Below is a small trained network, with its code and all its weights. Each question gives an input and a target symbol and asks what happens when units are switched off, that is, made to give their printed mean instead of their output.

import numpy as np


def w(rows, s, z=0):
    codes = np.array(rows[::2]) - 128.0
    scale = np.full(codes.shape[1], s)
    scale[-1] = z or s
    return codes * scale


def f(y):
    return y / 2 * (1 + np.tanh(0.7978845608 * (y + 0.044715 * y**3)))


def softmax(a):
    e = np.exp(a - a.max(-1, keepdims=True))
    return e / e.sum(-1, keepdims=True)


def log_softmax(a):
    a = a - a.max(-1, keepdims=True)
    return a - np.log(np.exp(a).sum(-1, keepdims=True))


def net(x, mask):
    ids = ['αδεηξφ'.index(c) for c in x.split()]
    T = len(ids)
    res = E[ids] + P[:T]
    u = 0
    for l in range(2):
        r = res
        for j in range(3):
            rows = slice(2 * j, 2 * j + 2)
            q, k, v = (r @ M[l][rows].T for M in (Q, K, V))
            z = softmax(np.where(np.tri(T) > 0, q @ k.T / 2**0.5, -1e9)) @ v
            o = O[l][rows]
            res = res + np.where(mask[u + j], z, o[:, -1]) @ o[:, :-1]
        u += 3
        y = f(res @ A[l][:, :-1].T + A[l][:, -1])
        res = res + np.where(mask[u : u + 4], y, B[l][:, -1]) @ B[l][:, :-1]
        u += 4
    return log_softmax(res[-1] @ U[:, :-1].T + U[:, -1])


Q, K, V, O, A, B = {}, {}, {}, {}, {}, {}
E = w([
[158,173,45,86],'α',
[147,153,136,86],'δ',
[176,44,140,219],'ε',
[164,189,108,254],'η',
[54,222,159,124],'ξ',
[54,41,48,98],'φ',
],0.017)
P = w([
[93,83,254,117],'0',
[61,147,142,199],'1',
[67,144,140,197],'2',
[64,155,145,190],'3',
[68,143,138,199],'4',
[65,144,141,190],'5',
],0.0088)
Q[0] = w([
[58,159,134,130],'L0H1',
[77,213,92,131],'L0H1',
[131,177,167,112],'L0H2',
[87,158,129,248],'L0H2',
[208,121,52,92],'L0H3',
[36,103,83,84],'L0H3',
],0.015)
K[0] = w([
[29,103,111,107],'L0H1',
[2,179,106,61],'L0H1',
[128,213,204,135],'L0H2',
[117,111,240,62],'L0H2',
[146,164,28,122],'L0H3',
[18,84,39,41],'L0H3',
],0.0099)
V[0] = w([
[97,151,146,67],'L0H1',
[134,101,159,162],'L0H1',
[154,67,166,111],'L0H2',
[1,9,213,173],'L0H2',
[50,135,46,111],'L0H3',
[182,129,47,161],'L0H3',
],0.009)
O[0] = w([
[113,208,75,126,170],'L0H1',
[53,215,180,141,129],'L0H1',
[101,141,143,43,89],'L0H2',
[1,204,137,79,254],'L0H2',
[167,223,144,140,158],'L0H3',
[66,126,8,193,81],'L0H3',
],0.0067,0.0093)
A[0] = w([
[137,242,157,198,255],'L0N1',
[2,157,162,100,151],'L0N2',
[46,34,128,219,110],'L0N3',
[240,85,229,154,85],'L0N4',
],0.0073,0.0087)
B[0] = w([
[240,2,106,186,255],'L0N1',
[229,182,147,208,225],'L0N2',
[95,91,138,62,144],'L0N3',
[225,115,89,193,126],'L0N4',
],0.0064,0.021)
Q[1] = w([
[169,96,130,161],'L1H1',
[211,88,129,248],'L1H1',
[167,139,75,141],'L1H2',
[94,141,166,70],'L1H2',
[156,105,168,180],'L1H3',
[111,148,115,138],'L1H3',
],0.016)
K[1] = w([
[144,124,186,79],'L1H1',
[119,105,216,8],'L1H1',
[122,66,116,85],'L1H2',
[151,155,70,150],'L1H2',
[157,124,222,101],'L1H3',
[155,95,138,59],'L1H3',
],0.012)
V[1] = w([
[3,76,168,76],'L1H1',
[15,212,113,216],'L1H1',
[208,215,96,49],'L1H2',
[44,114,128,155],'L1H2',
[201,113,28,181],'L1H3',
[167,127,202,157],'L1H3',
],0.0081)
O[1] = w([
[247,81,160,90,49],'L1H1',
[139,171,202,122,118],'L1H1',
[202,205,37,205,104],'L1H2',
[102,87,186,131,98],'L1H2',
[140,93,194,172,131],'L1H3',
[84,156,161,2,253],'L1H3',
],0.008,0.015)
A[1] = w([
[253,51,151,120,26],'L1N1',
[22,160,94,89,254],'L1N2',
[129,125,93,206,61],'L1N3',
[74,47,176,98,11],'L1N4',
],0.007,0.0045)
B[1] = w([
[2,164,192,38,151],'L1N1',
[151,92,90,11,255],'L1N2',
[24,61,86,112,164],'L1N3',
[158,176,10,220,199],'L1N4',
],0.0075,0.0081)
U = w([
[47,166,137,127,2],'α',
[102,30,195,115,216],'δ',
[158,169,180,193,144],'ε',
[255,64,90,112,176],'η',
[223,64,153,75,189],'ξ',
[101,94,124,204,42],'φ',
],0.0075,0.0039)

Each question gives the input, a string of symbols that net reads in full, and the target symbol t.
The units are the heads (2 rows each of Q, K, V and O) and the neurons (one row each of A and B). Each row of codes is followed by its name. A weight is (code - 128) times the scale printed after its matrix; where a second scale follows, it is the last column's (O, A, B and U).
mask holds one flag per unit, layer by layer, with each layer's heads first. A switched-off unit (its flag False) gives its mean, the last column of its rows in O or B, instead of its output. The means were averaged over made-up inputs and are rounded, as every weight is.
A unit's drop is (log p(t) with every unit on - log p(t) with that unit switched off) / (log p(t) with every unit on - log p(t) with every unit switched off).
The circuit of an input: a set's keep is (log p(t) with only the set's units on - log p(t) with every unit switched off) / (log p(t) with every unit on - log p(t) with every unit switched off). Starting from the 12 units with the biggest drops (on a tie, the unit counted first), units are removed one at a time, each time the one whose removal leaves the highest keep (on an exact tie, the one counted first), for as long as the keep stays at least 0.8.
units of the circuit, in order: the units of the circuit, biggest drop first
top k neurons: the k neurons with the biggest drops, biggest first
k most important neurons of layer l: the k neurons of layer l with the biggest drops, biggest first
which heads matter: for each layer, one digit per head in row order, 1 if its drop is at least 0.15 and else 0, layers parted by /
input ξ ξ α φ, target α: which heads matter	000 / 100
input ξ ξ α, target α: top 2 neurons	(L0N2; L0N3)
input ξ ε φ η, target δ: top neuron	(L1N2)
input α η δ φ, target φ: units of the circuit, in order	(L1H3; L1H1)
input ξ ξ δ, target α: top 2 neurons	(L0N2; L0N1)
input ε φ α φ η, target ξ: units of the circuit, in order	(L0H2; L1H1; L0N1; L0H1)
input ξ ξ ε ξ ε, target α: top 2 neurons	(L0N2; L0N1)
input ε δ α ξ η δ, target δ: which heads matter	001 / 110
input η δ ξ φ φ ξ, target δ: top 2 neurons	(L0N2; L0N3)
input φ δ η ξ φ, target ε: top 2 neurons	(L0N2; L0N1)
input φ η ξ ξ ε, target ε: top 3 neurons	(L0N1; L0N2; L1N2)
input α ξ φ η, target φ: 2 most important neurons of layer 1	(L1N3; L1N2)
input η δ δ η η α, target δ: top 3 neurons	(L0N2; L0N3; L1N4)
input α α δ, target φ: units of the circuit, in order	(L1H1; L0H2)
input φ α α, target ε: 3 most important neurons of layer 0	(L0N1; L0N2; L0N3)
input α δ α ξ ξ ξ, target φ: top 3 neurons	(L1N3; L1N2; L0N3)
input φ ξ ξ, target ε: units of the circuit, in order	(L0N2; L1N2; L0H3; L0N1)
input α δ η ε ξ η, target φ: most important neuron of layer 0	(L0N4)
input φ φ δ η ξ α, target ε: 3 most important neurons of layer 0	(L0N2; L0N1; L0N3)
input α δ ξ η α ε, target φ: top 3 neurons	(L1N4; L0N4; L1N1)
input δ ξ ξ η ξ, target η: units of the circuit, in order	(L1H1; L0H2; L0N1; L0N2)
input ξ η δ η η α, target α: top 4 neurons	(L0N2; L0N1; L0N3; L1N3)
input α α δ ξ, target φ: units of the circuit, in order	(L0H2; L1H1; L1H3)
input ξ η η, target α: units of the circuit, in order	(L0N2; L1H3; L0H3)
input ξ ε η ξ δ, target α: top 3 neurons	(L0N2; L1N4; L0N1)
input ε φ ξ φ, target ξ: top 3 neurons	(L0N2; L0N3; L0N1)
